Below are the code and all the weights of a small trained network. Each question names an input and a target symbol and asks about switching units off, where a switched-off unit gives its printed mean instead of its output.

import numpy as np


def w(rows, s, z=0):
    codes = np.array(rows[::2]) - 128.0
    scale = np.full(codes.shape[1], s)
    scale[-1] = z or s
    return codes * scale


def f(y):
    return np.maximum(y, 0)


def softmax(a):
    e = np.exp(a - a.max(-1, keepdims=True))
    return e / e.sum(-1, keepdims=True)


def log_softmax(a):
    a = a - a.max(-1, keepdims=True)
    return a - np.log(np.exp(a).sum(-1, keepdims=True))


def net(x, mask):
    ids = ['αβγδεηθξπστφψ'.index(c) for c in x.split()]
    T = len(ids)
    res = E[ids] + P[:T]
    r = res
    for j in range(3):
        rows = slice(2 * j, 2 * j + 2)
        q, k, v = (r @ M[0][rows].T for M in (Q, K, V))
        z = softmax(np.where(np.tri(T) > 0, q @ k.T / 2**0.5, -1e9)) @ v
        o = O[0][rows]
        res = res + np.where(mask[j], z, o[:, -1]) @ o[:, :-1]
    y = f(res @ A[0][:, :-1].T + A[0][:, -1])
    res = res + np.where(mask[3:7], y, B[0][:, -1]) @ B[0][:, :-1]
    return log_softmax(res[-1] @ U[:, :-1].T + U[:, -1])


Q, K, V, O, A, B = {}, {}, {}, {}, {}, {}
E = w([
[190,94,161,156,172,39],'α',
[133,91,126,188,8,117],'β',
[99,113,98,119,77,158],'γ',
[126,132,81,183,86,112],'δ',
[81,101,122,130,114,94],'ε',
[185,163,159,216,103,98],'η',
[143,158,242,151,125,131],'θ',
[85,181,156,149,161,156],'ξ',
[218,123,146,111,41,130],'π',
[234,147,59,84,147,137],'σ',
[98,150,172,69,147,148],'τ',
[123,192,104,235,69,173],'φ',
[93,122,135,66,63,144],'ψ',
],0.017)
P = w([
[133,5,160,128,162,174],'0',
[122,33,160,136,131,165],'1',
[112,65,164,129,123,147],'2',
[104,94,156,116,112,120],'3',
[103,122,152,107,99,104],'4',
[96,153,154,98,86,88],'5',
[97,180,157,86,81,71],'6',
[100,219,151,78,74,52],'7',
[86,228,150,58,69,44],'8',
[98,255,152,56,55,19],'9',
],0.0074)
Q[0] = w([
[77,86,98,134,101,84],'H1',
[33,85,250,175,52,56],'H1',
[178,140,82,106,87,68],'H2',
[89,123,221,155,78,93],'H2',
[84,168,90,186,155,175],'H3',
[108,115,111,124,135,196],'H3',
],0.02)
K[0] = w([
[144,166,165,139,128,110],'H1',
[133,252,119,69,78,109],'H1',
[142,192,126,107,95,52],'H2',
[29,202,172,109,101,108],'H2',
[153,57,170,157,165,141],'H3',
[128,59,124,152,153,170],'H3',
],0.023)
V[0] = w([
[130,68,55,46,143,162],'H1',
[52,188,146,182,219,153],'H1',
[44,94,30,191,210,33],'H2',
[173,118,134,209,99,35],'H2',
[168,120,234,65,184,146],'H3',
[29,39,135,55,70,12],'H3',
],0.011)
O[0] = w([
[115,189,124,79,52,74,26],'H1',
[49,165,152,211,135,110,33],'H1',
[126,77,1,170,128,76,21],'H2',
[213,53,71,161,171,171,217],'H2',
[128,196,104,110,243,104,133],'H3',
[45,48,163,110,157,155,255],'H3',
],0.0088,0.0067)
A[0] = w([
[107,147,48,114,72,194,146],'N1',
[109,124,117,178,121,175,48],'N2',
[77,161,133,172,109,187,135],'N3',
[66,172,60,101,111,252,4],'N4',
],0.018,0.0021)
B[0] = w([
[114,180,2,150,163,117,194],'N1',
[161,115,170,153,149,82,228],'N2',
[93,208,49,137,137,169,253],'N3',
[201,121,162,92,24,26,192],'N4',
],0.011,0.0054)
U = w([
[202,75,199,143,179,20,159],'α',
[139,106,93,184,44,240,226],'β',
[208,179,79,83,106,116,160],'γ',
[153,128,65,114,239,109,74],'δ',
[38,51,84,114,139,104,159],'ε',
[226,182,164,228,85,125,98],'η',
[135,139,199,148,189,230,144],'θ',
[109,192,136,101,154,109,194],'ξ',
[187,64,137,80,113,254,3],'π',
[199,148,74,21,169,231,134],'σ',
[111,141,158,54,122,138,219],'τ',
[139,185,128,208,138,73,108],'φ',
[165,95,138,86,63,78,4],'ψ',
],0.0077,0.0054)

Each question gives the input, a string of symbols that net reads in full, and the target symbol t.
The units are the heads (2 rows each of Q, K, V and O) and the neurons (one row each of A and B). Each row of codes is followed by its name. A weight is (code - 128) times the scale printed after its matrix; where a second scale follows, it is the last column's (O, A, B and U).
mask holds one flag per unit, heads first, then neurons. A switched-off unit (its flag False) gives its mean, the last column of its rows in O or B, instead of its output. The means were averaged over made-up inputs and are rounded, as every weight is.
A unit's drop is (log p(t) with every unit on - log p(t) with that unit switched off) / (log p(t) with every unit on - log p(t) with every unit switched off).
The circuit of an input: a set's keep is (log p(t) with only the set's units on - log p(t) with every unit switched off) / (log p(t) with every unit on - log p(t) with every unit switched off). Starting from all 7 units, units are removed one at a time, each time the one whose removal leaves the highest keep (on an exact tie, the one counted first), for as long as the keep stays at least 0.8.
circuit, biggest first: the units of the circuit, biggest drop first
most important unit: the unit with the biggest drop
top k neurons: the k neurons with the biggest drops, biggest first
which heads matter: for each layer, one digit per head in row order, 1 if its drop is at least 0.15 and else 0, layers parted by /
input β ε ψ, target ψ: most important unit => N4
input τ β π τ α ε θ α α η, target α: circuit, biggest first => H1, N2
input α θ ε, target θ: circuit, biggest first => H1, N4, N1
input φ α θ η β α α α ε, target ε: which heads matter => 011
input ε α π θ, target σ: which heads matter => 101
input π α β δ, target δ: which heads matter => 010
input γ α ε ψ β, target τ: which heads matter => 110
input π σ α, target γ: circuit, biggest first => H1, H3
input θ τ ε α ψ β α α η ε, target α: circuit, biggest first => H1, N2, H2, N3
input β σ θ ε ε β, target ε: circuit, biggest first => H2, H3, N1
input τ ψ τ ε η α θ η β, target θ: circuit, biggest first => H1, H2
input β ε ε β ξ τ φ, target φ: circuit, biggest first => N3, N2, H1
input α η π ψ α α β ξ β, target φ: circuit, biggest first => H1, N2, N3
input η σ π η η θ β β φ, target η: most important unit => H1
input β ε α, target ε: top 2 neurons => N2, N4
input β α α η β α α β φ, target η: top 2 neurons => N4, N2
input ψ ψ ε π β ξ α φ, target φ: circuit, biggest first => N3, H1, N2
input α α ε α, target ε: circuit, biggest first => H3, H2
input β ε ε, target ε: circuit, biggest first => H2, H3
input φ β α π η ψ α, target τ: most important unit => H2
input β α δ, target δ: top 3 neurons => N1, N4, N2
input α θ α ε β ε η γ, target α: top 2 neurons => N4, N2
input β α η β η, target α: circuit, biggest first => N2, H1
input α β α π β η ε, target α: circuit, biggest first => H1, N2, N3
input η β α σ ε γ, target γ: top 2 neurons => N1, N4
input α ε α α ψ ε ψ, target ψ: circuit, biggest first => N4, H3
input α τ α δ α α α ξ, target ξ: top neuron => N3
